[[143 126 151 113 143]
 [121 146 125 129 136]] Out: 129

[145  98 117 103 141] Out: 103

[[138 140 132  99 133]
 [113 141 138 119 138]] Out: 119

[[134 137 131 122 125 123 106]
 [119 130 123 119 143 147 131]] Out: 147

[[139 151 141 108 123 115]
 [153 115 130 158 139 147]
 [103 140 124 111 125 118]] Out: 125

[114 119 133 138 151 123 130] Out: 123

[151  99 133 134] Out: 133
---
[132, 137, 126, 144, 101, 124] → 124
[107, 122, 142, 151, 143, 123] → 123
[125, 104, 113, 107, 120, 127] → 127
[137, 132, 152, 119, 129, 133, 143] → 143
[154, 153, 118, 130, 115] → 115
[120, 134, 125, 127, 153, 122, 127] → 127
[128, 153, 106, 135, 113, 124, 117] → 117
[134, 132, 104, 120] → 120
---
[115  98 140 133 127] out 115
[133 141 117 103 124] out 133
[136 112 125 129 150] out 136
[106 115 130 156 127] out 106
[157 108 140 144 137] out 157
[137 114 125 128 152] out 137
[128 102 135 109 146] out 128
[128 117 119 104 112] out 128
[147 105 139 119 120] out 147
[144 121 122 101 133] out 144
---
[104 116 132 142 141 145] => 145
[156 129 106 100 144] => 144
[127 125 150 147 141] => 141
[134 105 142 123] => 123
[113 110 133 151 139 113] => 113
[104 134 146 128 147 114 125] => 125
[146 151 127 107 128 127 129] => 129
[150 128 132 121] => 121
---
[112 149 112 103 142 101] yields 142
[138 106 130 124 137 132 129] yields 132
[131 146 123 140 133 151 113] yields 151
[131 147 151 140] yields 151
[144 140 154 110] yields 154
[118 136 125 129 157 122 127] yields 122
[118 115 105 117 112] yields 117
[150 150 137 134] yields 137
---
array([128, 152, 130, 128, 130, 131]) ==> 130

array([[107, 102, 116, 112, 123],
       [136, 126, 131, 154, 124],
       [128, 136, 110, 133, 118]]) ==> 116

array([113, 131, 126,  99, 120]) ==> 126

array([[144, 116, 123, 127, 145, 132, 105],
       [133, 133, 119, 143, 110, 126, 150]]) ==> 123

array([[141, 121, 142, 123, 129, 117, 149],
       [118, 117, 147, 119, 147, 112, 145],
       [122, 117, 147, 119, 144, 121, 133]]) ==> 142

array([154, 127, 107, 156, 137, 132, 110]) ==> 107
---
Input: [107 119 125 131 140]
Output: 107, 140

Input:
[[113 146 104 146 118 137 102]
 [109 123 110 151 105 114 117]]
Output: 113, 117

Input: [106 157 131 122]
Output: 106, 122

Input: [118 123 107 129]
Output: 118, 129

Input: [149 120 138 104 132 109]
Output: 149, 109

Input:
[[144 132 111 124 125]
 [107 111 112 137 149]]
Output: 144, 149

Input: [150 126 135 119]
Output: 150, 119

Input:
[[111 133 156 113 149 137]
 [132 105 124 109 137 118]]
Output: 111, 118
---
[125 100 134 103 116 135] Answer: 103

[[116 138 137 147]
 [157 102 127 109]
 [122 132 143 142]] Answer: 132

[[133 125 154 125 124]
 [123 124 149 134 123]] Answer: 149

[127 121 122 149 117 153 116] Answer: 117

[114 104 111 110 153] Answer: 111

[[115 156 157 108 143]
 [125 147 145 122 117]] Answer: 145

[[120 123 141 117]
 [147 134 131 149]] Answer: 134

[[125 121 101 119 109 111]
 [124 123 150 136 131 137]
 [122 126 154 135 133 137]] Answer: 135

[143 150 157 134 120 102] Answer: 134
---
111  149  152  104  151  104  118
113  133  138  110  143  111  134
142  124  120  145  112  144  133
Answer: 152

133  141  117  142  133  127
152  120  131  133  142  119
138  121  139  122  128  119
Answer: 117

131  122  126  124  128  122
111  127  127  128  124  107
128  130  129  135  135  129
Answer: 126

124  123  132  136  104  115
125  122  133  136  105  117
124  123  132  136  105  115
Answer: 132

125  146  128  100
130  146  128  100
130  146  128  100
Answer: 128

139  115  137  110  134  113  153
136  114  123  117  135  114  141
114  118  137  135  120  145  118
Answer: 137

113  107  111  126  121  106
132  134  133  130  130  133
154  141  139  126  146  142
Answer: 111

124  109  130  105  137
108  108  108  100  105
121  130  113  128  143
Answer: 130
---
array([[150, 123, 129, 121, 113, 130, 126],
       [138, 142, 135, 141, 114, 134, 146]]) | 150, 146

array([[139, 126, 142, 135],
       [126, 127, 152, 123]]) | 152, 142

array([115, 147, 133, 138, 151, 129, 102]) | 151, 147

array([125, 144, 130, 106]) | 144, 130

array([122, 143, 133, 129, 128, 106]) | 143, 133

array([129, 125, 132, 156]) | 156, 132

array([142, 132, 110, 106, 102]) | 142, 132

array([153, 132, 113, 123]) | 153, 132
---
[[146 110 128 114]
 [138 107 117 135]
 [111 121 100 121]] >> 107

[[109 130 144 112 134 122 150]
 [147 119 113 148 141 139 122]
 [114 118 133 115 141 136 146]] >> 112

[144 112 120 111 153] >> 112

[[138 123 125 139 116 124 140]
 [124 126 128 125 141 127 120]
 [111 146 115 107 153 114 113]] >> 111

[109 101 123 107 140 103 110] >> 103

[102 130 111 137] >> 111

[142 139 106 145 137 135] >> 135

[113 132 106 138 111] >> 111
---
[102 158 147 127 114 116 103] out 103, 102

[[120 117 124 129 114]
 [119 112 118 130 107]
 [121 128 134 139 127]] out 114, 121

[110 146 126 150 131 122 119] out 119, 110

[129 115 128 150 125 126] out 126, 129

[[147 142 119 152]
 [143 134 128 145]] out 152, 143

[[126 113 127 139]
 [139 114 105 119]] out 139, 139
---
[154 123 136 150] -> 154, 150

[130 117 125 141 114 126 158] -> 158, 141

[[141 127 134 131 122]
 [128 144 142 125 136]
 [103 129 108 106 137]] -> 144, 142

[[158 128 125 127 111]
 [145 126 127 130 123]
 [135 128 130 127 143]] -> 158, 145

[[116 138 143 142]
 [118 140 146 145]
 [152 142 137 124]] -> 152, 146

[132 118 137 108 154 102 112] -> 154, 137

[[119 155 134 125 125]
 [121 138 122 119 123]] -> 155, 138
